Below is a small trained network, with its code and all its weights. Each question gives an input and a target symbol and asks what happens when units are switched off, that is, made to give their printed mean instead of their output.

import numpy as np


def w(rows, s, z=0):
    codes = np.array(rows[::2]) - 128.0
    scale = np.full(codes.shape[1], s)
    scale[-1] = z or s
    return codes * scale


def norm(h):
    return h / np.sqrt((h * h).mean(-1, keepdims=True) + 1e-5)


def f(y):
    return y / 2 * (1 + np.tanh(0.7978845608 * (y + 0.044715 * y**3)))


def softmax(a):
    e = np.exp(a - a.max(-1, keepdims=True))
    return e / e.sum(-1, keepdims=True)


def log_softmax(a):
    a = a - a.max(-1, keepdims=True)
    return a - np.log(np.exp(a).sum(-1, keepdims=True))


def net(x, mask):
    ids = ['αζηλμπτφ'.index(c) for c in x.split()]
    T = len(ids)
    res = E[ids] + P[:T]
    u = 0
    for l in range(2):
        r = norm(res)
        for j in range(2):
            rows = slice(4 * j, 4 * j + 4)
            q, k, v = (r @ M[l][rows].T for M in (Q, K, V))
            z = softmax(np.where(np.tri(T) > 0, q @ k.T / 4**0.5, -1e9)) @ v
            o = O[l][rows]
            res = res + np.where(mask[u + j], z, o[:, -1]) @ o[:, :-1]
        u += 2
        y = f(norm(res) @ A[l][:, :-1].T + A[l][:, -1])
        res = res + np.where(mask[u : u + 8], y, B[l][:, -1]) @ B[l][:, :-1]
        u += 8
    return log_softmax(norm(res)[-1] @ U[:, :-1].T + U[:, -1])


Q, K, V, O, A, B = {}, {}, {}, {}, {}, {}
E = w([
[128,116,134],'α',
[101,74,87],'ζ',
[67,105,37],'η',
[128,99,137],'λ',
[117,171,101],'μ',
[124,122,167],'π',
[254,189,111],'τ',
[182,190,133],'φ',
],0.0093)
P = w([
[111,103,161],'0',
[240,142,211],'1',
[153,69,114],'2',
[146,254,143],'3',
[144,64,120],'4',
[150,247,156],'5',
],0.004)
Q[0] = w([
[107,202,30],'L0H0',
[65,131,245],'L0H0',
[184,91,102],'L0H0',
[162,124,12],'L0H0',
[253,57,119],'L0H1',
[145,136,31],'L0H1',
[113,202,203],'L0H1',
[130,118,180],'L0H1',
],0.0064)
K[0] = w([
[161,97,83],'L0H0',
[44,117,255],'L0H0',
[160,220,119],'L0H0',
[211,159,85],'L0H0',
[105,82,153],'L0H1',
[149,212,146],'L0H1',
[183,135,147],'L0H1',
[165,98,87],'L0H1',
],0.006)
V[0] = w([
[171,146,73],'L0H0',
[172,190,2],'L0H0',
[73,232,189],'L0H0',
[153,72,134],'L0H0',
[79,150,166],'L0H1',
[231,194,93],'L0H1',
[140,215,133],'L0H1',
[146,144,207],'L0H1',
],0.0033)
O[0] = w([
[58,219,205,159],'L0H0',
[99,203,102,119],'L0H0',
[101,72,9,2],'L0H0',
[2,166,172,197],'L0H0',
[182,203,112,71],'L0H1',
[34,126,209,174],'L0H1',
[73,147,245,73],'L0H1',
[125,152,165,162],'L0H1',
],0.0025,0.00074)
A[0] = w([
[231,82,126,137],'L0N0',
[163,146,196,99],'L0N1',
[106,105,95,180],'L0N2',
[90,203,253,3],'L0N3',
[161,84,93,178],'L0N4',
[126,164,125,82],'L0N5',
[221,102,140,161],'L0N6',
[83,123,105,86],'L0N7',
],0.005,0.0024)
B[0] = w([
[3,182,157,243],'L0N0',
[114,157,10,175],'L0N1',
[131,203,253,190],'L0N2',
[51,71,43,167],'L0N3',
[77,115,235,218],'L0N4',
[237,104,126,105],'L0N5',
[83,228,223,255],'L0N6',
[198,196,110,99],'L0N7',
],0.0026,0.0013)
Q[1] = w([
[174,125,76],'L1H0',
[188,148,99],'L1H0',
[179,139,144],'L1H0',
[40,101,107],'L1H0',
[132,1,149],'L1H1',
[147,162,132],'L1H1',
[186,213,124],'L1H1',
[113,74,178],'L1H1',
],0.007)
K[1] = w([
[135,103,149],'L1H0',
[185,119,140],'L1H0',
[187,2,109],'L1H0',
[146,208,120],'L1H0',
[7,109,126],'L1H1',
[174,159,173],'L1H1',
[212,192,125],'L1H1',
[51,69,83],'L1H1',
],0.0069)
V[1] = w([
[27,217,143],'L1H0',
[97,111,28],'L1H0',
[58,116,25],'L1H0',
[255,93,144],'L1H0',
[48,175,171],'L1H1',
[203,219,60],'L1H1',
[26,136,140],'L1H1',
[165,116,115],'L1H1',
],0.0031)
O[1] = w([
[160,167,100,233],'L1H0',
[119,99,98,2],'L1H0',
[167,134,134,18],'L1H0',
[104,73,182,76],'L1H0',
[166,157,84,211],'L1H1',
[91,132,255,122],'L1H1',
[147,117,47,138],'L1H1',
[116,116,124,106],'L1H1',
],0.0035,0.0009)
A[1] = w([
[166,117,220,152],'L1N0',
[20,94,87,176],'L1N1',
[111,161,96,87],'L1N2',
[177,89,108,180],'L1N3',
[84,85,192,73],'L1N4',
[58,215,132,58],'L1N5',
[209,242,118,254],'L1N6',
[2,144,186,106],'L1N7',
],0.006,0.0026)
B[1] = w([
[96,111,43,167],'L1N0',
[156,178,199,169],'L1N1',
[185,85,113,128],'L1N2',
[95,153,169,138],'L1N3',
[158,96,115,135],'L1N4',
[69,123,151,157],'L1N5',
[41,62,115,252],'L1N6',
[233,252,82,152],'L1N7',
],0.0048)
U = w([
[187,227,173,206],'α',
[110,42,129,94],'ζ',
[130,116,11,72],'η',
[158,89,166,128],'λ',
[79,114,126,241],'μ',
[222,124,62,115],'π',
[90,193,242,66],'τ',
[61,137,165,5],'φ',
],0.012,0.0026)

Each question gives the input, a string of symbols that net reads in full, and the target symbol t.
The units are the heads (4 rows each of Q, K, V and O) and the neurons (one row each of A and B). Each row of codes is followed by its name. A weight is (code - 128) times the scale printed after its matrix; where a second scale follows, it is the last column's (O, A, B and U).
mask holds one flag per unit, layer by layer, with each layer's heads first. A switched-off unit (its flag False) gives its mean, the last column of its rows in O or B, instead of its output. The means were averaged over made-up inputs and are rounded, as every weight is.
A unit's drop is (log p(t) with every unit on - log p(t) with that unit switched off) / (log p(t) with every unit on - log p(t) with every unit switched off).
The circuit of an input: a set's keep is (log p(t) with only the set's units on - log p(t) with every unit switched off) / (log p(t) with every unit on - log p(t) with every unit switched off). Starting from the 12 units with the biggest drops (on a tie, the unit counted first), units are removed one at a time, each time the one whose removal leaves the highest keep (on an exact tie, the one counted first), for as long as the keep stays at least 0.8.
circuit, biggest first: the units of the circuit, biggest drop first
most important unit: the unit with the biggest drop
k most important neurons: the k neurons with the biggest drops, biggest first
k most important neurons of layer l: the k neurons of layer l with the biggest drops, biggest first
heads that matter: for each layer, one digit per head in row order, 1 if its drop is at least 0.15 and else 0, layers parted by /
input α φ α ζ, target τ: circuit, biggest first => [L1N1]
input π τ μ η π λ, target μ: 2 most important neurons => [L1N6 L0N3]
input τ λ α τ π ζ, target α: heads that matter => 10 / 00
input π π τ, target τ: 2 most important neurons of layer 1 => [L1N6 L1N7]
input ζ μ ζ μ τ ζ, target α: heads that matter => 10 / 01
input η λ φ μ φ, target μ: heads that matter => 00 / 00
input ζ μ μ ζ μ α, target μ: 2 most important neurons => [L1N6 L1N1]
input π φ π μ τ η, target α: circuit, biggest first => [L1N7 L1H1 L1N1 L1N6]
input α ζ τ τ λ λ, target α: 3 most important neurons => [L1N7 L0N1 L0N3]
input φ ζ π α, target μ: circuit, biggest first => [L1N6 L1N1]
input π μ τ, target τ: heads that matter => 00 / 01
input ζ τ α π π, target π: 3 most important neurons of layer 0 => [L0N6 L0N0 L0N3]
input τ ζ ζ π π λ, target μ: heads that matter => 00 / 10
input η τ π λ, target α: most important unit => L1H1
input π τ α, target α: heads that matter => 00 / 00
input ζ τ π, target π: 2 most important neurons of layer 1 => [L1N6 L1N7]
input π π φ ζ, target τ: 2 most important neurons => [L1N5 L1N0]
input λ ζ μ ζ λ π, target μ: 2 most important neurons => [L1N6 L1N1]
input μ π α, target α: 4 most important neurons => [L0N0 L1N6 L0N4 L0N6]
input τ λ τ η, target α: most important unit => L1N7
